Here is a tiny trained network, its code and every weight. The questions are about switching its units off for an input and a target symbol, where a switched-off unit gives its printed mean instead of its output.

import numpy as np


def w(rows, s, z=0):
    codes = np.array(rows[::2]) - 128.0
    scale = np.full(codes.shape[1], s)
    scale[-1] = z or s
    return codes * scale


def f(y):
    return y / 2 * (1 + np.tanh(0.7978845608 * (y + 0.044715 * y**3)))


def softmax(a):
    e = np.exp(a - a.max(-1, keepdims=True))
    return e / e.sum(-1, keepdims=True)


def log_softmax(a):
    a = a - a.max(-1, keepdims=True)
    return a - np.log(np.exp(a).sum(-1, keepdims=True))


def net(x, mask):
    ids = ['αβδζηθλμξπστφψ'.index(c) for c in x.split()]
    T = len(ids)
    res = E[ids] + P[:T]
    r = res
    for j in range(2):
        rows = slice(2 * j, 2 * j + 2)
        q, k, v = (r @ M[0][rows].T for M in (Q, K, V))
        z = softmax(np.where(np.tri(T) > 0, q @ k.T / 2**0.5, -1e9)) @ v
        o = O[0][rows]
        res = res + np.where(mask[j], z, o[:, -1]) @ o[:, :-1]
    y = f(res @ A[0][:, :-1].T + A[0][:, -1])
    res = res + np.where(mask[2:18], y, B[0][:, -1]) @ B[0][:, :-1]
    return log_softmax(res[-1] @ U[:, :-1].T + U[:, -1])


Q, K, V, O, A, B = {}, {}, {}, {}, {}, {}
E = w([
[83,163,79,73,196,121],'α',
[91,93,202,127,131,166],'β',
[112,134,178,35,110,96],'δ',
[174,106,190,159,65,144],'ζ',
[228,84,97,93,148,169],'η',
[178,72,85,87,164,59],'θ',
[123,110,81,151,45,164],'λ',
[148,125,14,108,113,149],'μ',
[163,162,119,122,161,139],'ξ',
[70,47,95,95,113,99],'π',
[86,162,117,190,192,88],'σ',
[94,162,122,154,153,248],'τ',
[123,118,171,71,194,42],'φ',
[175,95,180,169,148,202],'ψ',
],0.017)
P = w([
[128,168,104,213,154,71],'0',
[83,209,168,34,91,126],'1',
[97,6,110,103,223,158],'2',
[132,168,105,208,148,81],'3',
[85,216,177,23,91,124],'4',
[85,34,104,81,240,156],'5',
[125,156,108,188,149,99],'6',
],0.011)
Q[0] = w([
[48,169,86,138,175,91],'head 1',
[47,176,92,136,140,255],'head 1',
[145,128,45,205,66,151],'head 2',
[52,135,47,138,183,151],'head 2',
],0.0088)
K[0] = w([
[56,195,74,146,135,72],'head 1',
[35,193,131,124,134,254],'head 1',
[174,77,40,200,56,165],'head 2',
[53,173,23,159,157,113],'head 2',
],0.0074)
V[0] = w([
[109,139,117,11,92,58],'head 1',
[220,227,227,16,92,155],'head 1',
[216,254,154,170,52,125],'head 2',
[127,170,113,69,17,44],'head 2',
],0.0033)
O[0] = w([
[115,109,145,65,142,59,9],'head 1',
[167,126,230,2,120,210,89],'head 1',
[148,241,132,116,160,116,64],'head 2',
[76,182,57,150,70,135,26],'head 2',
],0.0041,0.0012)
A[0] = w([
[129,34,72,199,133,136,157],'neuron 1',
[182,155,202,117,53,69,107],'neuron 2',
[170,180,105,90,57,117,122],'neuron 3',
[97,166,160,182,23,134,71],'neuron 4',
[134,212,197,213,137,167,138],'neuron 5',
[199,115,173,141,172,144,202],'neuron 6',
[93,81,184,113,58,179,194],'neuron 7',
[105,127,129,63,74,97,2],'neuron 8',
[170,174,221,75,176,198,137],'neuron 9',
[178,119,163,212,166,55,51],'neuron 10',
[48,102,215,105,130,159,155],'neuron 11',
[19,216,144,167,110,141,62],'neuron 12',
[82,143,244,149,77,59,165],'neuron 13',
[127,252,146,96,81,121,14],'neuron 14',
[102,109,199,45,161,67,166],'neuron 15',
[88,136,94,135,131,23,168],'neuron 16',
],0.012,0.005)
B[0] = w([
[151,183,167,138,131,177,248],'neuron 1',
[53,161,83,198,84,71,150],'neuron 2',
[190,105,126,214,119,51,160],'neuron 3',
[103,16,91,102,107,136,140],'neuron 4',
[147,145,170,133,92,17,224],'neuron 5',
[71,158,115,108,138,125,222],'neuron 6',
[129,124,56,113,188,122,189],'neuron 7',
[142,172,60,166,178,78,143],'neuron 8',
[103,70,86,141,54,156,254],'neuron 9',
[179,12,109,114,150,184,172],'neuron 10',
[178,150,144,69,122,88,213],'neuron 11',
[126,61,88,172,200,133,179],'neuron 12',
[23,131,189,133,156,124,173],'neuron 13',
[193,89,227,96,171,136,173],'neuron 14',
[139,154,117,203,126,220,225],'neuron 15',
[114,132,104,59,63,111,198],'neuron 16',
],0.011,0.0077)
U = w([
[167,149,138,149,216,214,202],'α',
[39,75,109,121,132,202,144],'β',
[126,165,118,244,186,114,85],'δ',
[79,83,149,149,85,104,69],'ζ',
[139,80,63,198,39,181,2],'η',
[160,222,66,169,67,123,84],'θ',
[130,63,81,151,180,95,52],'λ',
[198,191,157,69,134,32,220],'μ',
[192,120,240,170,62,153,167],'ξ',
[73,164,55,61,153,72,97],'π',
[90,128,225,65,186,82,125],'σ',
[167,53,141,29,84,118,84],'τ',
[71,225,178,146,88,138,112],'φ',
[103,156,168,25,1,119,144],'ψ',
],0.0095,0.0063)

Each question gives the input, a string of symbols that net reads in full, and the target symbol t.
The units are the heads (2 rows each of Q, K, V and O) and the neurons (one row each of A and B). Each row of codes is followed by its name. A weight is (code - 128) times the scale printed after its matrix; where a second scale follows, it is the last column's (O, A, B and U).
mask holds one flag per unit, heads first, then neurons. A switched-off unit (its flag False) gives its mean, the last column of its rows in O or B, instead of its output. The means were averaged over made-up inputs and are rounded, as every weight is.
A unit's drop is (log p(t) with every unit on - log p(t) with that unit switched off) / (log p(t) with every unit on - log p(t) with every unit switched off).
The circuit of an input: a set's keep is (log p(t) with only the set's units on - log p(t) with every unit switched off) / (log p(t) with every unit on - log p(t) with every unit switched off). Starting from the 12 units with the biggest drops (on a tie, the unit counted first), units are removed one at a time, each time the one whose removal leaves the highest keep (on an exact tie, the one counted first), for as long as the keep stays at least 0.8.
circuit, biggest first: the units of the circuit, biggest drop first
unit that matters most: the unit with the biggest drop
k most important neurons: the k neurons with the biggest drops, biggest first
heads that matter: for each layer, one digit per head in row order, 1 if its drop is at least 0.15 and else 0, layers parted by /
input θ θ δ σ θ, target θ: heads that matter -> 00
input η δ ζ ξ ψ μ, target α: circuit, biggest first -> (neuron 9; neuron 1)
input θ φ τ π σ, target σ: circuit, biggest first -> (neuron 13; neuron 14)
input η σ δ δ ζ π, target α: heads that matter -> 00
input θ ψ ζ λ β, target β: heads that matter -> 00
input ψ α μ θ φ, target φ: 2 most important neurons -> (neuron 15; neuron 13)
input μ τ σ, target α: 4 most important neurons -> (neuron 1; neuron 9; neuron 5; neuron 10)
input τ ξ φ ψ ψ, target ψ: circuit, biggest first -> (neuron 9; neuron 11; neuron 12)
input π σ ζ ξ, target μ: circuit, biggest first -> (neuron 15; neuron 5)
input ξ β ψ η ξ, target ξ: unit that matters most -> neuron 14
input τ λ ψ μ ξ β, target α: circuit, biggest first -> (neuron 15; neuron 11; neuron 5)
input ξ δ μ, target α: circuit, biggest first -> (neuron 1; neuron 9)
input λ α μ π, target ψ: circuit, biggest first -> (neuron 16; neuron 12)
input σ δ ξ φ, target β: unit that matters most -> neuron 10
input ξ ψ η θ δ, target δ: circuit, biggest first -> (neuron 15; neuron 8; neuron 3)
input λ μ ψ ξ π τ η, target α: 3 most important neurons -> (neuron 5; neuron 16; neuron 9)
input ξ η β τ π, target π: 3 most important neurons -> (neuron 8; neuron 7; neuron 1)
input ξ δ φ, target α: 3 most important neurons -> (neuron 15; neuron 9; neuron 5)
input π ψ μ ξ ψ β, target α: 4 most important neurons -> (neuron 15; neuron 11; neuron 7; neuron 16)
input δ α θ, target α: 3 most important neurons -> (neuron 1; neuron 9; neuron 15)
input π η σ β, target σ: 2 most important neurons -> (neuron 13; neuron 9)
input ξ φ ξ δ, target φ: unit that matters most -> neuron 13
input φ ξ β ξ μ ξ, target β: heads that matter -> 10
input ψ ψ α δ, target φ: heads that matter -> 00
input ξ β μ τ ψ, target ψ: 4 most important neurons -> (neuron 9; neuron 11; neuron 5; neuron 12)
input π η τ μ τ, target τ: 2 most important neurons -> (neuron 9; neuron 11)
